Here is a tiny trained network, its code and every weight. The questions are about switching its units off for an input and a class, where a switched-off unit gives its printed mean instead of its output.

import numpy as np


def w(rows, s, z=0):
    codes = np.array(rows[::2]) - 128.0
    scale = np.full(codes.shape[1], s)
    scale[-1] = z or s
    return codes * scale


def norm(h):
    return h / np.sqrt((h * h).mean(-1, keepdims=True) + 1e-5)


def f(y):
    return y / 2 * (1 + np.tanh(0.7978845608 * (y + 0.044715 * y**3)))


def log_softmax(a):
    a = a - a.max(-1, keepdims=True)
    return a - np.log(np.exp(a).sum(-1, keepdims=True))


def net(x, mask):
    res = np.array(x, float).reshape(1, 2) / 4 @ E
    u = 0
    for l in range(2):
        y = f(norm(res) @ A[l][:, :-1].T + A[l][:, -1])
        res = res + np.where(mask[u : u + 11], y, B[l][:, -1]) @ B[l][:, :-1]
        u += 11
    return log_softmax(norm(res)[-1] @ U[:, :-1].T + U[:, -1])


A, B = {}, {}
E = w([
[86,157,134,66,85,61,75,65],'x0',
[151,144,46,189,206,142,11,114],'x1',
],0.011)
A[0] = w([
[173,172,99,122,99,186,27,158,106],'0.n0',
[171,107,153,88,82,99,186,212,156],'0.n1',
[127,79,202,88,139,175,98,114,24],'0.n2',
[66,135,189,135,168,65,114,124,3],'0.n3',
[23,95,178,91,111,78,167,137,117],'0.n4',
[175,254,115,101,130,114,157,114,46],'0.n5',
[115,144,73,72,118,145,120,190,106],'0.n6',
[134,166,99,64,127,77,101,125,90],'0.n7',
[138,48,102,227,138,182,191,132,157],'0.n8',
[153,156,138,193,195,140,65,183,155],'0.n9',
[186,84,109,93,123,80,160,86,153],'0.n10',
],0.0067,0.002)
B[0] = w([
[153,101,88,101,156,74,123,104,217],'0.n0',
[137,70,77,117,127,99,73,134,245],'0.n1',
[161,168,98,174,88,158,103,143,117],'0.n2',
[141,169,169,175,212,191,149,126,133],'0.n3',
[86,142,83,148,164,91,106,159,244],'0.n4',
[179,181,108,154,73,146,176,84,122],'0.n5',
[110,92,130,137,117,141,131,112,124],'0.n6',
[115,100,153,160,238,154,177,103,189],'0.n7',
[119,165,197,87,203,120,126,67,249],'0.n8',
[89,89,121,104,36,104,147,177,254],'0.n9',
[186,255,84,148,164,80,127,164,148],'0.n10',
],0.0072,0.0044)
A[1] = w([
[144,81,130,160,156,173,24,187,2],'1.n0',
[89,148,176,152,112,52,239,118,104],'1.n1',
[118,143,25,169,176,105,149,131,139],'1.n2',
[241,95,105,173,170,254,188,151,129],'1.n3',
[172,135,73,153,143,176,56,125,74],'1.n4',
[83,196,92,181,40,87,80,56,153],'1.n5',
[125,132,211,104,49,157,154,242,136],'1.n6',
[153,33,175,59,101,51,90,155,135],'1.n7',
[95,162,132,91,70,131,64,72,91],'1.n8',
[156,87,134,69,136,134,138,61,96],'1.n9',
[102,169,156,179,162,146,49,127,128],'1.n10',
],0.0089,0.0033)
B[1] = w([
[120,72,99,143,102,131,91,96,187],'1.n0',
[190,67,71,186,133,169,41,122,240],'1.n1',
[122,203,163,146,33,172,172,195,223],'1.n2',
[100,195,199,15,179,72,152,3,226],'1.n3',
[136,124,92,172,11,96,142,144,195],'1.n4',
[158,102,184,103,174,165,155,140,241],'1.n5',
[103,133,2,192,27,93,33,61,221],'1.n6',
[157,172,154,172,154,164,163,208,255],'1.n7',
[119,124,136,125,129,148,195,44,189],'1.n8',
[128,167,182,149,120,190,140,215,146],'1.n9',
[151,33,132,111,123,100,168,164,187],'1.n10',
],0.0072,0.006)
U = w([
[178,64,17,181,26,83,84,133,155],'0',
[163,118,210,48,203,92,140,14,169],'1',
[163,183,198,166,151,194,192,253,176],'2',
[86,179,88,107,141,206,131,122,5],'3',
[67,123,106,117,139,217,138,125,34],'4',
[90,168,76,98,152,191,142,131,13],'5',
[69,154,76,98,157,193,135,136,25],'6',
[67,155,69,113,163,199,142,128,21],'7',
],0.017,0.011)

Each question gives the input, the list of numbers given to net, and the class t.
The units are the neurons (one row each of A and B). Each row of codes is followed by its name. A weight is (code - 128) times the scale printed after its matrix; where a second scale follows, it is the last column's (A, B and U).
mask holds one flag per neuron, layer by layer. A switched-off neuron (its flag False) gives its mean, the last column of its row in B, instead of its output. The means were averaged over made-up inputs and are rounded, as every weight is.
A unit's drop is (log p(t) with every unit on - log p(t) with that unit switched off) / (log p(t) with every unit on - log p(t) with every unit switched off).
The circuit of an input: a set's keep is (log p(t) with only the set's units on - log p(t) with every unit switched off) / (log p(t) with every unit on - log p(t) with every unit switched off). Starting from the 12 units with the biggest drops (on a tie, the unit counted first), units are removed one at a time, each time the one whose removal leaves the highest keep (on an exact tie, the one counted first), for as long as the keep stays at least 0.8.
units of the circuit, in order: the units of the circuit, biggest drop first
unit that matters most: the unit with the biggest drop
k most important neurons: the k neurons with the biggest drops, biggest first
k most important neurons of layer l: the k neurons of layer l with the biggest drops, biggest first
drop of u: that unit's drop, to one decimal
input [-5,-6], class 0: units of the circuit, in order : (1.n6)
input [-2,1], class 2: 2 most important neurons : (0.n8, 1.n7)
input [3,-4], class 0: 2 most important neurons : (1.n1, 0.n0)
input [-8,6], class 1: 2 most important neurons : (1.n3, 0.n8)
input [3,1], class 2: 2 most important neurons : (1.n3, 0.n8)
input [3,-2], class 2: 2 most important neurons : (1.n6, 0.n8)
input [-4,-4], class 0: 3 most important neurons : (0.n7, 1.n6, 0.n0)
input [-8,-7], class 1: 3 most important neurons : (1.n3, 0.n9, 0.n8)
input [0,-1], class 2: 2 most important neurons of layer 1 : (1.n6, 1.n2)
input [-4,2], class 1: 2 most important neurons of layer 0 : (0.n1, 0.n8)
input [-7,-5], class 1: 2 most important neurons : (1.n3, 0.n9)
input [3,3], class 2: 2 most important neurons : (1.n6, 0.n8)
input [-3,-4], class 0: 2 most important neurons : (1.n6, 0.n0)
input [2,-2], class 2: most important neuron : (1.n6)
input [4,2], class 1: 2 most important neurons : (1.n7, 0.n1)
input [1,3], class 2: 2 most important neurons of layer 0 : (0.n9, 0.n1)
input [-2,2], class 2: drop of 0.n8 : 0.3
input [-2,0], class 2: drop of 0.n8 : 5.1
input [-7,-8], class 0: drop of 1.n6 : 1.1
input [-7,3], class 1: drop of 1.n3 : 0.2
input [-4,-6], class 0: unit that matters most : 1.n6
